Below is a small trained network, with its code and all its weights. Each question gives an input and a target symbol and asks what happens when units are switched off, that is, made to give their printed mean instead of their output.

import numpy as np


def w(rows, s, z=0):
    codes = np.array(rows[::2]) - 128.0
    scale = np.full(codes.shape[1], s)
    scale[-1] = z or s
    return codes * scale


def f(y):
    return np.maximum(y, 0)


def softmax(a):
    e = np.exp(a - a.max(-1, keepdims=True))
    return e / e.sum(-1, keepdims=True)


def log_softmax(a):
    a = a - a.max(-1, keepdims=True)
    return a - np.log(np.exp(a).sum(-1, keepdims=True))


def net(x, mask):
    ids = ['ΔΛΞΠΦΩαβγεζηθτψ'.index(c) for c in x.split()]
    T = len(ids)
    res = E[ids] + P[:T]
    u = 0
    for l in range(3):
        r = res
        for j in range(3):
            rows = slice(3 * j, 3 * j + 3)
            q, k, v = (r @ M[l][rows].T for M in (Q, K, V))
            z = softmax(np.where(np.tri(T) > 0, q @ k.T / 3**0.5, -1e9)) @ v
            o = O[l][rows]
            res = res + np.where(mask[u + j], z, o[:, -1]) @ o[:, :-1]
        u += 3
        y = f(res @ A[l][:, :-1].T + A[l][:, -1])
        res = res + np.where(mask[u : u + 4], y, B[l][:, -1]) @ B[l][:, :-1]
        u += 4
    return log_softmax(res[-1] @ U[:, :-1].T + U[:, -1])


Q, K, V, O, A, B = {}, {}, {}, {}, {}, {}
E = w([
[250,173,71,211,164],'Δ',
[47,84,135,177,138],'Λ',
[178,38,202,172,210],'Ξ',
[104,97,93,107,144],'Π',
[111,107,94,105,157],'Φ',
[97,104,126,97,166],'Ω',
[142,148,104,97,205],'α',
[127,104,64,75,146],'β',
[118,116,105,109,173],'γ',
[168,141,55,32,180],'ε',
[217,62,171,139,199],'ζ',
[126,92,45,59,125],'η',
[96,89,85,110,136],'θ',
[135,142,217,100,84],'τ',
[110,217,104,76,108],'ψ',
],0.016)
P = w([
[226,125,202,123,2],'0',
[200,103,137,106,23],'1',
[193,111,143,102,53],'2',
[166,126,133,116,82],'3',
[150,135,130,117,106],'4',
[136,145,129,123,128],'5',
[122,157,132,128,142],'6',
[107,162,133,138,161],'7',
[89,171,133,139,176],'8',
[89,184,129,125,196],'9',
[76,190,149,134,225],'10',
[45,176,107,166,163],'11',
[30,179,129,169,195],'12',
],0.0076)
Q[0] = w([
[73,212,79,155,125],'L0H0',
[174,120,45,125,100],'L0H0',
[180,94,165,137,216],'L0H0',
[220,19,192,154,39],'L0H1',
[2,39,125,88,120],'L0H1',
[145,234,145,138,32],'L0H1',
[100,76,109,186,107],'L0H2',
[52,79,169,102,65],'L0H2',
[150,70,73,116,188],'L0H2',
],0.0087)
K[0] = w([
[163,195,86,69,200],'L0H0',
[144,187,129,163,98],'L0H0',
[156,63,167,213,186],'L0H0',
[203,92,190,114,84],'L0H1',
[35,83,164,33,152],'L0H1',
[169,222,95,113,1],'L0H1',
[115,70,162,104,150],'L0H2',
[129,53,110,155,182],'L0H2',
[98,115,154,94,13],'L0H2',
],0.0081)
V[0] = w([
[84,209,175,136,179],'L0H0',
[104,148,90,63,148],'L0H0',
[205,252,99,142,144],'L0H0',
[99,66,82,163,71],'L0H1',
[193,48,69,2,102],'L0H1',
[109,70,181,141,119],'L0H1',
[109,156,146,156,87],'L0H2',
[153,99,108,192,133],'L0H2',
[125,102,153,104,153],'L0H2',
],0.005)
O[0] = w([
[172,137,121,181,135,27],'L0H0',
[166,222,146,109,127,79],'L0H0',
[60,172,133,156,197,234],'L0H0',
[123,104,109,93,144,71],'L0H1',
[1,207,126,167,84,250],'L0H1',
[135,153,54,117,166,96],'L0H1',
[112,115,101,86,157,125],'L0H2',
[132,126,119,86,54,113],'L0H2',
[143,142,120,139,142,136],'L0H2',
],0.005,0.0017)
A[0] = w([
[253,139,84,153,93,92],'L0N0',
[97,185,208,85,86,253],'L0N1',
[158,144,96,41,36,2],'L0N2',
[32,65,115,111,251,190],'L0N3',
],0.0058,0.003)
B[0] = w([
[201,22,50,169,66,175],'L0N0',
[50,146,200,109,134,240],'L0N1',
[142,134,126,199,128,150],'L0N2',
[122,59,1,59,139,254],'L0N3',
],0.0074,0.0044)
Q[1] = w([
[41,191,137,141,145],'L1H0',
[204,229,152,183,89],'L1H0',
[236,113,254,67,144],'L1H0',
[65,155,13,13,162],'L1H1',
[184,157,97,90,46],'L1H1',
[61,16,21,26,123],'L1H1',
[108,251,93,152,125],'L1H2',
[166,217,166,195,151],'L1H2',
[185,142,112,21,84],'L1H2',
],0.0058)
K[1] = w([
[103,165,89,165,154],'L1H0',
[83,182,147,108,67],'L1H0',
[163,138,171,165,69],'L1H0',
[147,159,134,190,225],'L1H1',
[152,182,97,116,84],'L1H1',
[161,143,108,135,255],'L1H1',
[122,197,111,153,165],'L1H2',
[138,161,97,146,84],'L1H2',
[92,150,132,110,93],'L1H2',
],0.011)
V[1] = w([
[233,145,118,148,71],'L1H0',
[137,122,105,1,106],'L1H0',
[170,140,123,113,82],'L1H0',
[174,202,92,140,132],'L1H1',
[118,172,107,167,82],'L1H1',
[174,167,103,106,136],'L1H1',
[176,162,112,208,86],'L1H2',
[108,172,94,96,114],'L1H2',
[100,168,163,4,22],'L1H2',
],0.0086)
O[1] = w([
[88,129,137,240,138,131],'L1H0',
[49,175,83,102,110,252],'L1H0',
[97,123,134,155,148,151],'L1H0',
[136,109,80,166,198,112],'L1H1',
[106,90,116,130,130,87],'L1H1',
[136,129,113,186,154,145],'L1H1',
[76,126,69,58,144,89],'L1H2',
[113,80,133,149,79,117],'L1H2',
[101,112,127,254,121,233],'L1H2',
],0.0081,0.0031)
A[1] = w([
[130,174,85,92,254,254],'L1N0',
[139,159,204,126,100,148],'L1N1',
[203,98,54,148,97,254],'L1N2',
[103,212,143,155,148,242],'L1N3',
],0.0096,0.0031)
B[1] = w([
[157,119,97,80,48,244],'L1N0',
[140,107,207,106,131,179],'L1N1',
[124,84,254,109,159,206],'L1N2',
[168,186,102,172,83,176],'L1N3',
],0.0097,0.011)
Q[2] = w([
[139,100,131,165,80],'L2H0',
[72,118,125,51,114],'L2H0',
[148,149,44,133,230],'L2H0',
[114,141,140,121,92],'L2H1',
[112,118,163,48,127],'L2H1',
[31,106,119,81,1],'L2H1',
[26,102,147,63,7],'L2H2',
[122,176,190,190,39],'L2H2',
[69,80,11,147,150],'L2H2',
],0.0072)
K[2] = w([
[125,162,119,178,148],'L2H0',
[157,162,121,66,205],'L2H0',
[91,2,67,143,80],'L2H0',
[121,133,143,140,145],'L2H1',
[41,155,108,105,134],'L2H1',
[131,199,202,94,168],'L2H1',
[155,221,43,18,165],'L2H2',
[113,228,143,178,84],'L2H2',
[168,64,27,204,196],'L2H2',
],0.0083)
V[2] = w([
[2,107,121,86,159],'L2H0',
[131,166,84,163,127],'L2H0',
[152,98,52,100,141],'L2H0',
[85,205,183,107,119],'L2H1',
[115,121,96,180,112],'L2H1',
[175,67,84,149,70],'L2H1',
[140,200,85,128,119],'L2H2',
[225,163,86,126,159],'L2H2',
[126,40,127,142,164],'L2H2',
],0.0099)
O[2] = w([
[197,2,130,184,13,90],'L2H0',
[76,4,158,167,165,67],'L2H0',
[52,131,158,75,75,28],'L2H0',
[189,223,130,187,144,253],'L2H1',
[83,159,114,103,100,102],'L2H1',
[56,87,162,49,119,98],'L2H1',
[30,141,142,193,150,89],'L2H2',
[99,187,143,147,240,56],'L2H2',
[221,148,65,97,149,102],'L2H2',
],0.0063,0.011)
A[2] = w([
[140,127,120,178,130,255],'L2N0',
[104,201,26,164,70,60],'L2N1',
[101,110,2,103,126,44],'L2N2',
[85,167,75,131,198,200],'L2N3',
],0.0094,0.0065)
B[2] = w([
[95,212,83,129,145,253],'L2N0',
[45,19,129,229,70,239],'L2N1',
[168,87,255,221,136,195],'L2N2',
[143,91,146,119,246,195],'L2N3',
],0.007,0.0081)
U = w([
[186,14,222,174,221,181],'Δ',
[183,126,64,68,65,133],'Λ',
[103,221,39,54,141,223],'Ξ',
[125,118,113,137,96,95],'Π',
[107,130,112,129,103,137],'Φ',
[150,166,160,154,91,123],'Ω',
[78,142,137,126,218,255],'α',
[91,111,115,148,93,152],'β',
[110,140,118,127,128,129],'γ',
[62,108,214,193,175,23],'ε',
[109,142,112,129,151,178],'ζ',
[100,91,122,165,83,75],'η',
[121,120,103,130,76,106],'θ',
[177,146,1,184,169,101],'τ',
[127,117,125,155,159,82],'ψ',
],0.0097,0.0052)

Each question gives the input, a string of symbols that net reads in full, and the target symbol t.
The units are the heads (3 rows each of Q, K, V and O) and the neurons (one row each of A and B). Each row of codes is followed by its name. A weight is (code - 128) times the scale printed after its matrix; where a second scale follows, it is the last column's (O, A, B and U).
mask holds one flag per unit, layer by layer, with each layer's heads first. A switched-off unit (its flag False) gives its mean, the last column of its rows in O or B, instead of its output. The means were averaged over made-up inputs and are rounded, as every weight is.
A unit's drop is (log p(t) with every unit on - log p(t) with that unit switched off) / (log p(t) with every unit on - log p(t) with every unit switched off).
The circuit of an input: a set's keep is (log p(t) with only the set's units on - log p(t) with every unit switched off) / (log p(t) with every unit on - log p(t) with every unit switched off). Starting from the 12 units with the biggest drops (on a tie, the unit counted first), units are removed one at a time, each time the one whose removal leaves the highest keep (on an exact tie, the one counted first), for as long as the keep stays at least 0.8.
units of the circuit, in order: the units of the circuit, biggest drop first
top k neurons: the k neurons with the biggest drops, biggest first
k most important neurons of layer l: the k neurons of layer l with the biggest drops, biggest first
input Δ η Δ θ β, target Δ: units of the circuit, in order : L2N2; L1H1; L2H1
input γ τ η τ τ Π β, target τ: units of the circuit, in order : L0N1; L1N1; L2H1; L0N3
input Ω θ β Δ Δ ζ Δ Λ Δ τ α, target Δ: units of the circuit, in order : L2N2; L2N3; L1H1; L0N3
input η θ α Δ Ξ Ξ θ, target Ξ: units of the circuit, in order : L1H2; L2H0
input Δ β β Λ η ε Ξ τ α τ τ α, target τ: top 3 neurons : L0N1; L1N0; L1N1
input τ α η, target τ: top 2 neurons : L0N1; L1N1
input α Δ γ, target α: units of the circuit, in order : L2H0; L2H2
input Δ α ζ τ α τ τ γ τ Δ Δ τ Ω, target Δ: top neuron : L2N2
input ζ ε τ τ ψ Δ τ Φ, target Δ: units of the circuit, in order : L2N2; L1H1; L2N3; L0N3
input τ β τ τ β Ω η ψ τ η ψ η Δ, target Δ: units of the circuit, in order : L0H1; L1N2
input Δ τ Λ, target Δ: units of the circuit, in order : L1H0; L1N0
input τ Ξ τ η η, target τ: units of the circuit, in order : L0N1; L1N1; L2H1
input τ Λ β α τ ψ ψ τ γ θ, target τ: units of the circuit, in order : L0N1; L2H1; L0N3
input Δ τ β, target Δ: units of the circuit, in order : L2H1; L1H1; L2N2
input η η τ Δ Δ ε Ξ Ξ Ξ θ, target Ξ: units of the circuit, in order : L1H2; L0H1; L2H0
input τ τ ψ α, target τ: top 2 neurons : L0N1; L1N1
input τ Π η β Δ Ξ ε Ξ Λ α, target Ξ: top 4 neurons : L0N3; L1N0; L2N1; L0N0
input ε Ξ Ω γ β γ Φ τ β τ τ τ Λ, target τ: units of the circuit, in order : L2H1; L0N1; L0N3
input τ Ξ τ Δ α Λ Λ τ Δ β Φ Δ, target Ξ: units of the circuit, in order : L1H2; L1N0; L2H2
input Λ β τ α θ γ τ τ ψ β, target τ: units of the circuit, in order : L0N1; L2H1; L0N3
input ζ γ τ τ τ Λ τ α Δ, target Δ: top 2 neurons : L0N0; L1N2
input ε τ η τ Λ Π, target τ: top 3 neurons : L0N1; L1N1; L1N0
input τ τ Φ ψ Δ Ω α Δ Δ ε, target Δ: top 2 neurons : L2N2; L2N3
input τ Φ ψ β Φ ε Δ Δ Δ η Λ, target Δ: top 3 neurons : L2N2; L0N3; L2N0
input Ξ τ α τ Δ α α β γ ψ α Φ η, target α: top 3 neurons : L1N2; L2N3; L1N0
input Φ ε τ τ ε, target τ: top 3 neurons : L0N1; L1N0; L0N3
input Δ η Φ, target Δ: top neuron : L2N2
input θ Ξ Δ ψ ζ η Π Δ η β Ξ Δ, target Ξ: top 3 neurons : L1N2; L1N0; L0N3
input ψ τ τ τ Δ β θ, target Δ: 2 most important neurons of layer 1 : L1N3; L1N2
input Δ β θ τ Ω τ ζ Φ, target τ: top 3 neurons : L0N1; L1N1; L1N0
